(in the rows, 128 means zero)
Facts:
δ q414 <- q547
δ q742 <- q547 q155 q311
δ q964 <- q547
δ q486 <- q869 q597 q900 q327
δ q945 <- q869 q444 q83
δ q107 <- q669
δ q975 <- q557 q428 q844
δ q333 <- q557 q597
δ q84 <- q557
δ q32 <- q73 q48 q406
δ q736 <- q640
δ q218 <- q640 q147
δ q116 <- q92
δ q64 <- q11
δ q706 <- q7 q157
δ q954 <- q7 q734 q51
δ q940 <- q7 q278
δ q886 <- q810 q977
δ q26 <- q700 q597
δ q947 <- q700 q674
δ q727 <- q293
δ q967 <- q955
δ q898 <- q955 q48
δ q200 <- q152
δ q786 <- q152 q157
δ q31 <- q915
δ q335 <- q915 q809
δ q166 <- q915
δ q927 <- q744 q483
δ q434 <- q744
δ q175 <- q311 q17 q173
δ q407 <- q578 q872 q48
δ q503 <- q578 q663
δ q493 <- q17
δ q111 <- q853 q794
δ q621 <- q247 q809
δ q250 <- q686 q888 q328
δ q171 <- q686 q101
δ q264 <- q824 q597
δ q991 <- q956
δ q46 <- q956 q327
δ q105 <- q444 q674
δ q920 <- q417
δ q382 <- q724
δ q207 <- q724
δ q546 <- q809
δ q730 <- q809
δ q568 <- q872
δ q446 <- q872
δ q637 <- q734 q48
δ q528 <- q714
δ q695 <- q714
δ q633 <- q101
δ q732 <- q51
δ q20 <- q51 q406
δ q804 <- q479 q844
δ q622 <- q597
δ q114 <- q569
δ q378 <- q366 q370
δ q279 <- q366 q328
δ q351 <- q48
δ q110 <- q370
δ q262 <- q370
δ q191 <- q370
δ q314 <- q370
δ q356 <- q483
δ q563 <- q173
δ q302 <- q977 q420
δ q439 <- q840
δ q502 <- q157
δ q381 <- q900
δ q182 <- q425
δ q325 <- q425 q420
δ q913 <- q327 q515
δ q815 <- q327
δ q566 <- q794
δ q889 <- q406
δ q142 <- q406
δ q322 <- q473
δ q463 <- q205
δ q478 <- q145
q7 Ω q464 q670 q198
q191 Ω q83 q844
q85 Ω q915 q991 q824 q563 q450 q107
q732 Ω q314
q955 Ω q32 q257 q428
q945 Ω q893 q686 q406 q869
q152 Ω q32 q370
q148 Ω q325 q434
q120 Ω q742 q893
q503 Ω q382 q48 q706
q776 Ω q547 q528 q87 q264 q450
q553 Ω q578 q211
q311 Ω q147 q446 q218
q478 Ω q670
q17 Ω q335 q157 q927 q205 q420
q695 Ω q913 q327
q853 Ω q656 q547 q87 q886 q566
q247 Ω q637 q366 q656 q116 q218
q278 Ω q670 q145
q878 Ω q166
q389 Ω q264 q674 q11
q730 Ω q26 q312
q809 Ω q382 q889 q937 q810
q352 Ω q637 q528 q991 q175 q351 q450
q954 Ω q637 q477 q927 q211
q714 Ω q947 q656 q250 q351
q621 Ω q886 q824 q479
q493 Ω q557 q173 q342 q116
q262 Ω q325 q236
q548 Ω q147 q915 q116 q735 q417
q84 Ω q889 q48 q366 q444 q143
q114 Ω q378 q439
q502 Ω q964 q325 q569 q198
q727 Ω q956 q483 q155 q810
q336 Ω q31 q597 q207
q111 Ω q597 q26 q325
q473 Ω q528 q483
[q302 q815 q382 q898 q155 q528 q407 q975 q557 q378 q182 q73 q566 q92 q11 q87 q804 q175 q810 q26 q700 q434 q563 q171 q85 q732 q947 q293 q945 q152 q148 q120 q991 q503 q257 q915 q322 q279 q893 q744 q31 q940 q311 q478 q967 q578 q964 q706 q17 q381 q486 q695 q637 q889 q853 q247 q278 q686 q46 q878 q107 q956 q444 q477 q888 q417 q674 q724 q166 q414 q352 q913 q314 q714 q786 q621 q51 q262 q937 q64 q342 q886 q569 q920 q370 q483 q147 q105 q977 q742 q840 q157 q114 q502 q428 q900 q327 q663 q20 q794 q356 q736 q111 q143 q83 q844 q420 q406 q473 q264 q439] θ a
[q547 q463 q869 q669 q335 q312 q735 q640 q250 q633 q200 q446 q7 q191 q464 q670 q568 q207 q211 q236 q110 q546 q955 q450 q776 q553 q142 q622 q824 q389 q730 q809 q872 q734 q954 q198 q101 q493 q116 q479 q597 q548 q218 q366 q48 q325 q84 q656 q173 q328 q333 q425 q32 q515 q727 q336 q497 q205 q145 q927 q351] θ b

Known rows:
q414: [ 92 184 173 159 143 198 143 157 103 102 181 105 123 113 119 135 144 104
  93 115 104 117 111 191 128 130 140 104 112 148 116 125]
q557: [101 145 156 165 120 196 115 136 126 121 158 100 140  85 142 143 126  92
 118 110 115 113 136 166 129 143 130 136 121 167 156 125]
q622: [113 181 159 145 125 164 148 165 105 104 153  90 135  83 151 123 119 107
 131 137  87 110 117 182 144 139 133 141 149 194 119 121]
q312: [ 87 215 159 137 114 196 130 183 118 123 174  81 141  93 138 130 143  85
 126 159  89 123 107 199 139 123 144 152 152 157 145 117]
q497: [109 205 155 150 125 184 129 166 105  96 171  85 135  98 141 124 126  88
 119 134 102 114 102 190 132 132 127 143 151 176 125 144]
q366: [117 191 116 159 118 165 105 154 113 146 149  87 136 116 143 114 133  63
 127 104 121 170 117 175 130 125 101 154 155 156 164 151]
q417: [ 97 158 159 169 121 197 100 142 126 117 166 100 139 102 140 141 140  81
 103 114 135 127 121 169 142 144 137 125 123 147 153 135]
q548: [117 188 129 190 104 176 124 172 122  88 166 119 147 110 131 131 108  83
 111 139 127 117 122 180 153 166 135 145 173 153 108 153]
q114: [111 185 165 156 121 186 140 156 105 102 166 102 132  85 113 131 137 109
  81 129 134  95 100 192 131 143 137 121 120 169 106 133]
q464: [ 87 220 161 136 111 196 127 182 122 122 173  81 141  91 138 129 142  88
 124 157  88 119 109 201 138 122 143 155 155 153 149 118]
q85: [112 158 147 197 100 179 121 155 130  89 169 120 139  92 117 152 119 100
  81 130 153 107 124 183 166 175 135 119 142 145 113 143]
q110: [121 218 146 143 117 156 145 167 105 105 154  82 126 109 143 121 144  96
 113 131 117 134  93 193 141 124 118 144 146 172 124 144]
q686: [115 188 163 138 119 186 129 135 106 105 172  72 120  82 136 139 156  95
  95 109 139 116  93 199 124 109 103 132 109 173 156 148]
q872: [135 204 157 159 115 198 108 164  99  86 178  73 127  93 126 121 112  77
 126 135  94  99 103 181 135 120 113 149 155 155 145 146]
q967: [123 186 175 148 127 191 110 153 103 106 166  88 120  95 107 125 141 103
  88 131 118 102  95 174 148 131 131 118 118 157 122 114]
q92: [103 178 167 153 122 201 124 148 109 111 175  93 132  81 124 135 137  99
  96 120 124 104 105 192 120 133 130 132 120 164 136 135]
q278: [ 98 202 160 157 104 214 113 167 120 119 180 105 134  74  98 148 132  95
  81 158 131  70 118 202 134 132 137 142 132 159 129 109]

Rows:
No name comes twice in this set of rows, the named rows included.
[122 165 171 154 125 166 164 151 101  87 154 107 126  71 118 135 123 131
  88 131 117  86 101 194 150 152 133 115 121 191  89 117] -> q945
[122 191 158 172 128 176  73 159 112  98 155  84 132 127 146 128 123  67
 123 138 102 141 107 148 183 135 129 127 157 146 144 120] -> q351
[130 191 137 163 143 196  71 160  92 137 170  73 125  98 115 104  91  53
 131 120  85 139 108 162 127 107 102 140 160 150 161 135] -> q48
[ 96 189 186 132 113 211 126 172 128 134 174  82 144  64 118 127 160 104
 101 147 114 127  71 183 135 146 163 138 124 127 134 108] -> q31
[ 88 186 188 150 157 196 146 147  96  93 183  91 118 118 129 132 149 109
  87 112  94 125  99 194 136 120 140  89 104 157 120 127] -> q742
[ 80 169 149 154 154 202 102 143 106 163 172  95 143  77 125 130 115  68
  93 108 129 153 111 183 119 122 121 118 127 170 141 126] -> q810
[ 91 215 158 138 113 200 129 176 117 115 178  78 141  87 141 132 138  81
 126 149  92 119 108 196 131 122 134 151 152 157 154 126] -> q145
[119 210 142 149 105 180 134 161 107 101 169  81 135  95 141 127 134  85
 120 129 115 117 105 199 125 120 107 154 148 173 143 157] -> q101
[ 98 149 151 158 138 187 118 143 105 147 163  95 135  66 123 133 106  89
 107 106 110 132 124 177 134 131 118 122 132 167 149 120] -> q956
[ 98 184 155 156 121 220  68 139 120 122 162 111 142 117 133 137 150  71
 106 124 141  88 132 156  95 131 140 147 108 184 146 132] -> q157

The same objects again, as new rows of numbers:
Known rows:
q434: [138 119 118 115 113 137 127 138 114 122 125 128 115 150 125 110 133 121
 123 114 114 115 125 125 129 112  96 134 119 127 137 125 123 118 112 123
 130 145 116 111 101]
q977: [131 114 129 118 112 137 123 137 115 122 128 123 114 163 150 143 127 125
 125 122 144 117 127 149 140 168  97 132 120 123 137 124 124 112 119 123
 145 168 114 123 105]
q302: [131 116 114 115 111 136 127 145 113 122 100 125 114 165 156 127 125 133
 123 135 128 115 127 137 142 139  97 133 123 105 131 123 124 111 114 121
 147 158 125 112  98]
q444: [132 116 159 123 114 161 133 140 118 148 158 136 112 147 126 130 130 124
 128 144 117 124 128 169 124 121 123 137 133 149 129 124 123 140 118 122
 135 139 116 124 104]
q84: [126 115 171 119 126 175 180 120 109 223  94 166 127  98 115 151 119 121
 124 164 161 113 163 183 126 113 213 135 204 144 129 123 118 127 171 120
 110 120 152 175 141]
q872: [156 117 157 165 116 137 123 121 132 146 134 124 128 137 126 135 136 122
 124 110 112 158 127 129 133 137 126 133 155 123 147 136 120 129 116 120
 102 132 112 111 175]
q147: [132 117 142 119 109 135 126 155 142 124 161 146 134 149 156 133 120 119
 127 144 115 115 127 119 146 148 132 134 120 137 132 124 124 128 117 132
 137 123 125 115 101]
q975: [130 118 128 114 112 141 141 150 112 129 120 123 112 149 135 112 133 133
 125 151 111 116 126 141 125 111 122 133 132 122 130 125 136 140 115 122
 127 134 136 112 100]
q73: [154 117 158 132 113 134 136 122 132 126 136 122 134 146 124 133 138 122
 127 115 112 132 126 128 146 127  96 133 152 111 141 123 126 139 111 123
 132 130 114 110 125]
q101: [141 115 145 146 115 145 122 119 133 131 152 124 115 147 130 115 125 125
 121 111 134 129 129 137 130 138 153 129 158 160 128 149 120 119 115 125
 102 134 119 112 166]
q406: [159 118 168 141 114 133 131 121 141 132 149 125 139 146 123 145 136 120
 129 112 114 139 125 139 144 138  95 134 153 124 145 125 124 138 112 123
 136 134 115 114 134]
q142: [153 117 145 144 111 134 139 121 113 136 101 121 129 139 132 116 132 122
 123 113 112 142 127 113 136 110 130 130 178 102 141 130 122 132 111 121
 103 124 115 111 165]
q637: [133 116 131 117 109 131 139 143 118 127 101 123 145 148 144 130 129 122
 128 129 109 121 122 108 172 131 121 134 153 104 129 124 151 138 112 139
 121 118 130 110  99]
q913: [128 117 135 117 111 148 144 147 112 134 124 124 113 150 130 111 131 131
 124 151 113 116 124 147 126 112 128 134 137 125 128 123 134 142 114 123
 128 130 136 112  99]
q173: [130 117 119 164 112 138 121 141 157 142 147 136 131 103 140 110 121 120
 123 114 111 119 144 146 124 126 167 131 118 165 137 130 121 125 125 136
 108 184 116 114 195]
q663: [149 117 152 128 114 137 130 129 133 124 140 123 129 147 129 129 139 121
 127 117 115 123 127 133 141 125 101 134 140 121 135 125 126 135 113 124
 133 139 115 114 121]
q464: [134 117 124 138 114 145 125 121 115 124 131 125 114 130 131 112 122 131
 120 124 119 124 155 132 127 126 137 127 126 114 128 145 123 133 117 121
 103 163 120 109 177]

Rows:
No name comes twice in this set of rows, the named rows included.
[129 115 119 130 111 137 123 146 154 133 130 125 121 105 128 110 143 123
 124 112 119 116 127 179 126 114 126 132 118 153 130 121 123 127 118 145
 146 211 118 141 151] -> q155
[148 116 177 119 113 135 164 136 116 145  99 122 135 138 128 139 127 122
 123 133 135 115 126 153 132 112 112 136 210 106 142 120 120 136 114 123
 155 124 119 114 127] -> q889
[149 116 163 135 110 134 135 126 138 130 147 125 138 144 131 140 130 121
 126 117 113 126 125 129 142 134 105 134 147 123 139 124 126 138 112 124
 134 125 115 112 123] -> q578
[131 115 126 119 114 137 124 140 117 137 102 127 116 139 150 112 121 129
 120 130 112 118 140 119 133 120 157 132 142 116 130 135 122 118 116 122
 103 128 133 112 143] -> q927
[138 117 132 117 113 137 125 130 123 121 152 126 113 149 125 111 135 120
 127 116 117 116 127 140 129 121  98 132 118 135 134 126 123 122 114 123
 130 157 112 113 116] -> q569
[145 118 125 144 111 134 127 118 116 143 100 123 124 139 130 120 146 120
 124 111 108 157 127 110 155 127 133 130 158 101 131 136 124 130 112 123
 100 122 116 107 147] -> q351
[129 114 119 118 126 136 151 118 112 161  98 144 139 120 115 111 120 123
 119 114 154 115 127 128 129 131 195 132 173 150 126 138 118 118 145 135
  99 122 163 130 144] -> q191
[138 110 212 117 179 190 145 121 148 226  96 139 115  88 115 180 120 118
 121 145 226 112 163 216 125 110 184 133 176 136 129 122 114 110 186 119
 104 120 116 212 168] -> q809
[128 112 127 115 170 147 145 118 109 212  92 123 113  94 115 139 150 116
 122 113 189 117 129 193 127 110 169 130 170 115 126 122 117 110 168 123
 101 131 135 180 147] -> q727
[129 114 100 116 111 136 124 146 113 122  98 123 114 161 158 127 134 127
 127 128 113 117 125 125 154 149 100 130 120 102 130 124 128 110 115 126
 128 149 131 112  96] -> q886
[146 121 124 118 118 143 123 123 111 131 128 134 114 139 120 110 131 121
 123 112 113 114 139 121 128 115 126 131 120 137 145 148 120 112 112 122
 104 140 115 111 156] -> q236
[148 116 162 140 113 136 159 124 113 152  98 123 135 133 128 125 123 124
 120 120 115 127 129 123 132 112 144 134 211 106 145 124 122 133 111 121
 109 122 116 110 169] -> q32
[136 113 131 120 124 138 122 123 137 148  99 122 112 139 124 135 170 122
 124 112 154 135 125 182 137 131  98 130 123 123 129 123 121 114 125 123
 124 177 115 144 106] -> q483
[129 111 101 114 185 133 122 118 114 198  92 120 113 106 113 146 200 118
 130 109 155 135 119 181 156 152 115 127 118 103 124 122 121 110 173 151
  99 145 136 198  97] -> q473
[129 113 181 116 128 139 202 121 112 195  96 129 157  99 117 163 117 117
 124 149 193 110 127 185 124 112 156 135 233 113 130 118 118 128 139 121
 155 122 146 189 122] -> q503

The same objects again, as new rows of numbers:
Known rows:
q20: [152 129 105 160 136  70 144 145 183 130 147 125 150 136 121 178 127 107
  76 107 133 122 123 106 126 125 107 129 103]
q198: [162 145 173 155 101 191 156 119 163 127 131 154 124 128 129  50  85 135
  77 122 110 161 130 107 135 138  74 151 119]
q503: [128 104 139 191 129  52 110 126  80 106 150 163 106 111 103 177 131  92
 140 172 115  59 183 107 103 174 190 134 162]
q497: [161 130 171 137 118 161 114 137 135 112 140 145 139 122 141  58  93 124
  60 141 111 157 109 113 129 144 104 133 115]
q889: [142 109 121 159 119  56 128 135 106 122 156 141 151 121 109 179 123  99
  85 144 126 126 162 111 109 149 147 119 111]
q311: [123 104  74 187  83 212  59 149  94 123 142 102  76 108 116 175 106 156
 155 140 156  60  98 117 117 125 118 162 130]
q563: [142 134  97 141 128  88 135 165 165 119 148 116 157 125 120 175 131 132
  93 100 130 129 101 108 132 128  95 122  78]
q695: [129 110 111 183 142 146 140 137 136 122 141 145 106 113 106 165 138 128
 143 154 133  71 144 110 113 164 180 138 102]
q114: [130 114 110 182 144 148 140 138 143 122 141 145 103 114 111 166 144 126
 153 152 133  68 143 110 114 163 185 140 110]
q425: [165 136 162 113  94 202  86 130  74 164 142 135 152 137 133  97  81 124
  75 125 130 157 100 130 121 149 147 146 181]
q157: [155 127  87 142 108 121 105 139 130 178 157  95 135 146 120 179 105 110
 116  89 146 118 124 119 117 126 116 142 166]
q640: [165 131 162 122  92 198  75 135  89 161 144 122 140 139 137  82  80 122
  78 114 121 154 104 127 121 138 135 155 181]
q439: [145 123 105 143 131  80 147 146 159 133 151 130 144 127 118 177 126 117
  83 116 137 131 120 115 121 133 110 119  91]
q975: [124 160 151 104  87  88 136 177 209 181 175 159  93 112 132 157 146 107
  96  85 127 140 131  91 108 135  58 133 106]
q742: [123 117  80 169  83  78  93 176  92 105 138 105 165 111 112 170  95 153
 124 132 125 136 119  93 132 121  59 118  71]
q947: [148 126 101 132 141  89 140 135 183 136 152 122 134 132 117 173 135 132
  82 103 141 126  98 114 132 132 104 123  95]
q407: [156 130 102 177 135  61 139 152 187 128 148 118 144 140 122 175 127 102
  73 101 125 111 133  99 126 122 112 144 121]

Rows:
No name comes twice in this set of rows, the named rows included.
[151 132 170 110 110 194  92 106 106 171 155  95 152 135 115  39  82 134
 105 117 133 144  92 104 124 154  71 171 192] -> q597
[158 121  84 172 151 125 111 163 203 115 152 126 100 125 144 179 142 125
  62 102 138  88  87 114 130 125 145 148 118] -> q637
[143 122 127 108  96 106 115 136  69 179 155 134 181 146 106 184  93 101
 157 137 149 138 151 133 105 165 186 117 141] -> q810
[144 119 106 132 141  63 140 123 178 135 153 108 139 138 110 157 135 137
  87 101 141 133 103 109 138 142  90 119  97] -> q105
[158 131 171 120 111 156 109 138 159 123 149 151 125 118 134  55 100 126
  63 131 113 155 106 109 129 149  92 137 127] -> q333
[156 108 167 186 100 202  62 127  75 145 139 148  84 114 112  66  91 112
 122 164 111 103 160 120 108 172 187 180 197] -> q955
[154 130  82 130 117 175  95 144 155 174 160  91 113 137 134 176 120 131
 111  83 150 111  95 127 122 126 123 140 150] -> q915
[127 146 123 104  80 110  85 166 185 187 176 151  85 119 125 171 137 109
 147  82 137 134 148 105 105 134  65 145 172] -> q428
[138 138 102 173 148 218  67 182 138 167 147  90 103 135 121 182 145 149
 182 101 137  55  81 118 134 157 194 181 127] -> q853
[127 147 132 115 101  88 141 168 205 171 172 150 114 113 131 159 142 111
  94  88 129 139 125  98 113 136  70 128  99] -> q804
[162 107 167 112 112 108  63 104  93 166 158  83  89 150 107  39  90 153
  89 106 135 158  92 114 147 174  81 153 195] -> q869
[166 112 149 136 101 203  62 118  86 148 154  95  79 122 164  67  81 120
  72 122 118 151 127 134 106 151 106 136 178] -> q366
[146 149 128 131 146 105 125 179 179 130 149 109 162 141 132 174 145 131
 112  91 121 112  86 107 140 137 147 127  82] -> q87

